In the rows, 128 means zero.
Each row of numbers stands for one object and depends on some of the facts below. Use the named rows to name the rest.

Some rows with their names:
<363>: [129 129 145 118 168 136 143 110 161 144 115 133 145 136 127 125 119 127
 141 110 112 143 121 119 129 117]
<1517>: [136 158 138  87 130 126 103  88 113 154 105 110 101 133 144 154 129 139
  88 168 172 111 139 146 111 120]
<1066>: [145 166 142  91 226 121 123 121 129 159 129 156 133 123 125 122 117 134
 137 145 141 106 151 131 114 109]
<801>: [120 132 142  82  69 103 142  93 134 136 145 134 110 125 112 121 117 130
 118 120 126 166 174 112 133 120]
<1952>: [131 145 156 103 180 114 111 123 111 145 121 133 127 130 141 145 133 134
  91 140 156 115 120 134 118  92]
<638>: [125 150 128 101 150  99 113 120 118 149 141 128 125 115 120 148 115 132
  81 148 138 138 151 117 138 113]
<728>: [132 144 129 129  93 110 143 140 156 139 121 137 117 130 111 121 135 133
 135  83 123 129 121 120 148 108]
<1370>: [123 114 136 138 127 121 149 117 147 137 131 122 111 131 107 121 133 128
 163 106 122 137 155 129 134 102]
<1479>: [148 153 146 101 185 116 117 125 126 157 130 143 145 130 120 121 125 137
 103 108 131 104 111 130 138 116]
<1655>: [124 111 123 110  70 109 144 136 163 138 101 123 142 130 135 127 121 138
 141  89 124 156  99 113 133 122]
<2010>: [116  95 116 111 112 130 129 109 154 144 110 114 107 130 112 110 131 132
 145 152 134 143 146 130 110 112]
<1127>: [128 136 132 134 238 139 118 130 134 148 120 120 147 116 119 135 109 125
 111 158 138 119 150 123 134 119]
<1268>: [123 110 144  86  97 100 137 115 129 136 150 140 123 117 122 122 122 134
 140 102 132 142 160 119 127 106]
<1407>: [135 140 126 109 103 103 128 138 142 144 130 147 128 121 113 141 130 132
 117 102 128 150 127 117 142 105]
<1333>: [140 132 131 132 117 111 146 123 160 138 126 110 116 129  97 121 130 130
 155  88 125 125 139 118 151 103]
<559>: [133 140 123 111  74 109 126 125 139 145 133 132 112 125 106 125 129 136
 110 106 133 134 123 131 140 118]
<1402>: [120 116 134 115 120 136 141 140 167 136 108 138 156 136 131 118 120 132
 129  95 114 154  96 113 130 119]
<1256>: [110 105 113 122  96 117 128 122 131 132 136 114 116 118 110 130 120 129
 110 138 135 174 153 110 132 107]
<151>: [117 125 121 122 204 131 120 157 121 146 130 117 149 112 114 120 124 134
 124 138 136 118 112 115 122 103]

Facts:
<216> vuplol:<55>,<801>,<1068>
<649> mize:<484>
<877> vuplol:<1136>,<741> mize:<55>
<67> bruzun:<1192>,<640>,<975>,<1585> mize:<21>
<1775> mize:<67>
<568> mize:<97>
<105> bruzun:<22>,<553>,<284>,<1270>,<1505>
<495> bruzun:<722>,<647>,<563>,<329>
<1084> mize:<910>
<1833> bruzun:<317>,<1045> vuplol:<648>,<933> mize:<1037>
<1293> vuplol:<598>,<2010>,<1447>,<1517> mize:<1199>
<860> mize:<266>
<259> mize:<178>
<728> mize:<638>
<1270> vuplol:<605>,<1360>,<1052> mize:<1372>
<180> vuplol:<22>,<319>,<923>,<1797>,<266>,<1256>,<638> mize:<1073>
<914> bruzun:<445>,<1068>
<266> bruzun:<801>,<736>,<259>,<881>
<1721> vuplol:<1240>,<1655>,<1797>,<97>
<857> mize:<1242>
<799> bruzun:<445>,<427> vuplol:<22> mize:<535>
<21> bruzun:<22>,<807> vuplol:<553>,<568>
<144> mize:<978>
<135> vuplol:<568>,<55> mize:<1647>
<1066> bruzun:<535>,<598>,<769>,<1447>,<317> mize:<1068>
<97> mize:<471>
<1642> mize:<329>
<1447> mize:<1797>
<1249> vuplol:<1084>,<933>,<105>,<974>
<56> mize:<1059>
<494> mize:<128>
<926> bruzun:<1214>,<259>,<1081>,<1249> mize:<648>
<1472> vuplol:<1136>,<1797>,<1517>,<1592>
<1647> vuplol:<1565>,<1447>,<1781>,<47> mize:<920>
<539> bruzun:<388>,<1037>,<1293>,<975>,<1270> vuplol:<215>,<2026> mize:<1517>
<1268> mize:<1781>
<1671> vuplol:<647>,<1781>
<1240> mize:<914>
<638> bruzun:<244>,<216>,<1199>
<2026> bruzun:<948>,<769>,<259>
<769> mize:<1357>
<395> bruzun:<1037>,<1412>,<974> mize:<923>
<319> mize:<295>
<471> bruzun:<535>,<640>,<736>,<1045>,<1255>,<153> vuplol:<769>,<638>,<1068> mize:<1192>
<614> vuplol:<1052>,<1108> mize:<284>
<2010> mize:<734>
<239> bruzun:<264>,<319>,<1022>,<284>,<484> vuplol:<259> mize:<1682>
<1412> vuplol:<22>,<1240>,<1051>
<923> mize:<728>
<1303> bruzun:<535>,<216>,<176>,<1304> vuplol:<176>,<937>,<801>,<1214>,<1372>
<741> bruzun:<215>,<2010> mize:<553>
<1022> vuplol:<1742>,<860>,<722>,<1045>,<1081> mize:<494>
<317> vuplol:<176>,<1920>,<1839>
<1201> bruzun:<1370>,<494> mize:<1268>
<933> bruzun:<614>,<1081> mize:<614>
<248> bruzun:<1775>,<1022>,<1188>,<317> vuplol:<948>,<395>
<1655> mize:<109>
<1037> vuplol:<1565>
<1322> bruzun:<722>,<1529>,<1472> vuplol:<1214> mize:<395>
<948> mize:<807>
<591> bruzun:<544>,<109>,<789>,<1505>
<945> mize:<990>
<1592> bruzun:<691>,<153> mize:<722>
<363> vuplol:<1255>,<1177>,<910> mize:<1604>
<419> vuplol:<1642>,<1952> mize:<721>
<244> vuplol:<1742>,<1073>,<1030>,<186>,<62> mize:<1721>
<978> mize:<640>
<1920> bruzun:<553>,<1647>,<1402>
<388> vuplol:<1565>,<329>,<559>
<605> bruzun:<1240>,<1529> mize:<1687>
<151> bruzun:<647>,<975> mize:<1775>
<1357> bruzun:<950>,<1270> mize:<1127>
<433> bruzun:<1192>,<945>,<1647>
<1360> bruzun:<1814>,<1883>,<801>,<1304>,<1270>,<62>
<1199> vuplol:<1756>,<1204>,<1585> mize:<457>
<251> bruzun:<1240>,<1037>,<427>,<1529> mize:<1698>
<563> mize:<1056>
<153> vuplol:<1304> mize:<433>
<1585> mize:<1389>
<761> bruzun:<1604>,<1037>,<92>
<920> vuplol:<445>,<910> mize:<244>
<950> mize:<1293>
<910> mize:<92>
<1687> bruzun:<1320>,<553>,<1192>,<722>,<640>,<1682>
<1443> mize:<1240>
<721> vuplol:<649>,<1389> mize:<1890>
<178> vuplol:<445>,<860>,<568>,<1136>,<395> mize:<1030>
<1912> bruzun:<178>,<1655> mize:<1051>
<736> vuplol:<544>,<568>
<1333> mize:<1407>
<1952> bruzun:<1022>,<1447>,<1585>,<649> mize:<539>
<1517> bruzun:<445>,<22>,<363>,<484> mize:<1447>
<1068> mize:<1926>
<1890> bruzun:<1604>,<734>,<1333>,<991>,<1249> mize:<605>
<1030> bruzun:<22>,<769>,<1814>,<1045>,<135> mize:<144>
<1698> vuplol:<427>,<1214>,<1085> mize:<1808>
<1883> vuplol:<991> mize:<248>
<159> bruzun:<553>,<1808>,<1655>,<92>,<1682> mize:<1952>
<402> vuplol:<573>,<186>,<1505>
<1864> mize:<47>
<1389> bruzun:<215>,<1721> mize:<1762>
<990> bruzun:<648>,<1604>,<404>,<135>,<721> mize:<1022>
<1127> bruzun:<216>,<614>,<1844> vuplol:<640> mize:<1472>
<1136> mize:<419>
<427> mize:<1592>
<1839> mize:<1136>
<881> mize:<563>
<47> mize:<352>
<332> vuplol:<761>,<1756> mize:<926>
<1402> vuplol:<352>,<910> mize:<385>
<1051> mize:<799>
<1926> vuplol:<1084>,<1592> mize:<153>
<385> bruzun:<92>,<1372> vuplol:<648>,<1565> mize:<1045>
<789> vuplol:<544>,<176>,<1136> mize:<568>
<1797> bruzun:<319>,<427>,<1762>,<2010>,<1051>,<109>,<1844>,<573>,<1255>,<494> mize:<1839>
<1505> mize:<1642>
<1280> bruzun:<317>,<484>,<295> vuplol:<640>,<251>,<395>
<1363> mize:<319>
<579> bruzun:<789>,<1529> mize:<1204>
<1192> vuplol:<950>,<1407> mize:<579>
<22> mize:<1330>
<1108> mize:<948>
<264> vuplol:<1890>
<1788> bruzun:<736>,<1268>
<484> vuplol:<937>,<1505> mize:<1052>
<1073> bruzun:<769>,<789>,<1081> mize:<691>
<807> vuplol:<1268> mize:<1505>
<109> vuplol:<945>,<1066>
<734> vuplol:<933> mize:<1108>
<1242> bruzun:<180> mize:<769>
<92> mize:<159>
<128> bruzun:<264>,<1363>,<553>,<1402>,<1864> vuplol:<933>,<1756>,<1517>
<1320> vuplol:<598>
<1844> vuplol:<1655>,<395>,<1081>,<910> mize:<251>
<620> bruzun:<329>,<691> vuplol:<1081> mize:<180>
<1056> bruzun:<860>,<1883>,<978>,<1370>,<721>
<1781> mize:<860>
<722> mize:<1320>
<1330> bruzun:<1565>,<457>,<1051>,<1844>,<647>,<945>,<691> mize:<1270>
<691> vuplol:<186>,<259>,<62>,<1108> mize:<801>
<801> mize:<736>
<404> vuplol:<329>,<1256>,<1372>
<937> bruzun:<923>,<974>,<563>,<649>
<55> bruzun:<948>,<1240>,<1037>,<427>,<1256>,<1472>,<920> mize:<881>
<1762> vuplol:<950>,<1059>,<638> mize:<1066>
<457> mize:<1081>
<186> mize:<649>
<1808> vuplol:<990>,<1443> mize:<404>
<1751> bruzun:<535>,<1204> vuplol:<1814>,<1201>,<1517>
<1479> bruzun:<1775>,<1136>,<402> mize:<1370>
<975> mize:<427>
<553> mize:<933>
<1742> bruzun:<1844>,<1472>
<1188> vuplol:<2026>,<579>,<1201>,<1030>
<295> mize:<1585>
<1529> vuplol:<1268>
<410> bruzun:<728> vuplol:<186>,<1372> mize:<1864>
<215> mize:<259>
<1177> bruzun:<1085> mize:<991>
<1370> mize:<1360>
<535> vuplol:<1214>,<1268>,<159> mize:<1084>

Name these rows:
No name comes twice in this set of rows, the named rows included.
[126 149 162 100  75 133 137 130 148 139 145 151 131 130 108 107 136 133
 111 104 119 119 131 116 135 132] -> <402>
[132 166 149 150 175 156 117 124 112 141 130 103 129 119 125 138 136 128
  86 152 161 100 117 129 130 119] -> <539>
[132 163 156  97 181 135 113 142 114 152 135 151 157 115 119 113 124 137
 108 134 131  92 123 122 119 132] -> <239>
[119 115 132  96 121 105 136 119 136 138 123 126 118 129 117 125 122 133
 119 105 123 155 137 116 137 103] -> <950>
[124 133 130 143 113 123 143 164 158 141 130 139 134 131 108 121 139 131
 142  89 116 128 103 119 137 105] -> <1808>
[123 155 115 124 190 112 114 140 110 143 142 108 156 102 123 141 108 132
 102 161 144 137 146 106 129 122] -> <55>
[121 109 128 117 106 130 140 126 155 136 122 120 118 122 115 107 129 137
 167 120 136 123 148 116 126 115] -> <215>
[110 147 123 135 184 130 126 158 100 137 154 112 154 107 107 118 119 131
  92 132 127 129 119  99 135 117] -> <1322>
[110 111 140 119 128 143 146 100 147 133 129 120 129 135 109 117 111 125
 125 135 110 167 140 104 132 125] -> <789>
[130 145 123 112 178 125 117 123 131 147 118 113 145 115 124 130 113 135
 111 158 138 121 132 116 133 128] -> <741>
[135 169 143 117  94 124 126 143 127 141 141 132 145 115  94 111 128 134
  97 108 120  98 112 109 150 139] -> <410>
[114 158 125 104 199 133  97 101  83 147 109  96 120 116 146 169 117 134
  75 167 159 120 152 127 119 108] -> <1797>
[131 143 114 128 173 117 120 146 141 145 105 111 165 110 135 149 112 135
 127 146 150 127 121 109 125 132] -> <395>
[104 104 180  78 102 118 152  92 119 118 143 142  97 149 112 111 129 120
 131 152 105 138 142 134 142 113] -> <535>
[133  97 153  92 123 110 123 126 139 147 129 142 139 132 121 113 132 126
 128 103 123 138 142 134 124 118] -> <295>

The same objects again, as new rows of numbers:
Some rows with their names:
<761>: [189 114 211 138 148  80  64 175 122 151  85  82 128]
<1604>: [114 104 150 138 140 119  98 136 114 148 117  80 119]
<1682>: [119 105 151 139 143 118  97 135 114 149 121  81 125]
<1687>: [210 127 172 150 154  85  63 160 133 154  83  87 139]
<264>: [119 105 138 140 140 120  98 137 109 150 120  80 125]
<807>: [103 103 132 135 135 132  98 137 114 149 126  77 132]
<1505>: [ 95 116 127 142 134 127 106 139 117 150 131  80 138]
<948>: [ 99 101 144 150 133 117 105 141 112 145 116  82 121]
<991>: [108 104 159 144 140 120 104 136 115 148 116  79 123]
<1240>: [ 82  75 131 130 134 117  92 148 117 146 118  72 113]
<317>: [ 91 111 107 144 128 129 107 140 120 145 120  79 133]
<910>: [107 109  96 143 145 111 104 133 103 147 111  85 119]
<920>: [101 103 126 141 136 120  97 140 104 146 114  81 113]
<244>: [ 98 130 144 140 134 130 104 136 105 144 118  88 116]
<1333>: [109 101 156 143 137 122  99 142 110 149 123  78 124]
<1407>: [ 93 100 136 139 139 121  98 136 120 147 123  76 125]
<1762>: [ 90  92 124 136 134 127  86 138 112 146 125  75 118]
<1059>: [ 91  97 128 140 139 124  97 137 121 147 124  76 125]
<1952>: [186 129 177 144 152 100  72 162 112 147  82  91 141]

Rows to name:
No name comes twice in this set of rows, the named rows included.
[106 120 116 147 133 121 101 139 105 145 116  86 120] -> <1022>
[160  89 203 114 137  88  62 180 109 145  72  75 121] -> <251>
[170 139 225 157 144 103  79 159  97 136  64  97 123] -> <1127>
[ 89 103 103 139 132 128  94 145 109 146 121  81 127] -> <135>
[190 130 163 138 152  88  76 162 109 151  79  88 145] -> <1912>
[101  92 155 123 136 111  85 143 115 148 122  73 104] -> <1037>
[ 88 115 145 154 135 121 119 135 115 140 109  87 116] -> <1081>
[166 138 216 158 142  92  86 172 118 143  86  92 131] -> <1201>
[168 137 219 170 137 101  92 169 125 141  81  88 149] -> <1066>
[ 95 111 127 156 137 114 109 139 117 143 121  83 121] -> <860>
[ 86  99 106 141 136 130  95 140 129 150 131  80 128] -> <1839>
[129 106 104 144 145 113  88 143 122 152 129  79 133] -> <553>
[189 116 194 153 145  94  82 167 137 151  84  86 140] -> <1890>

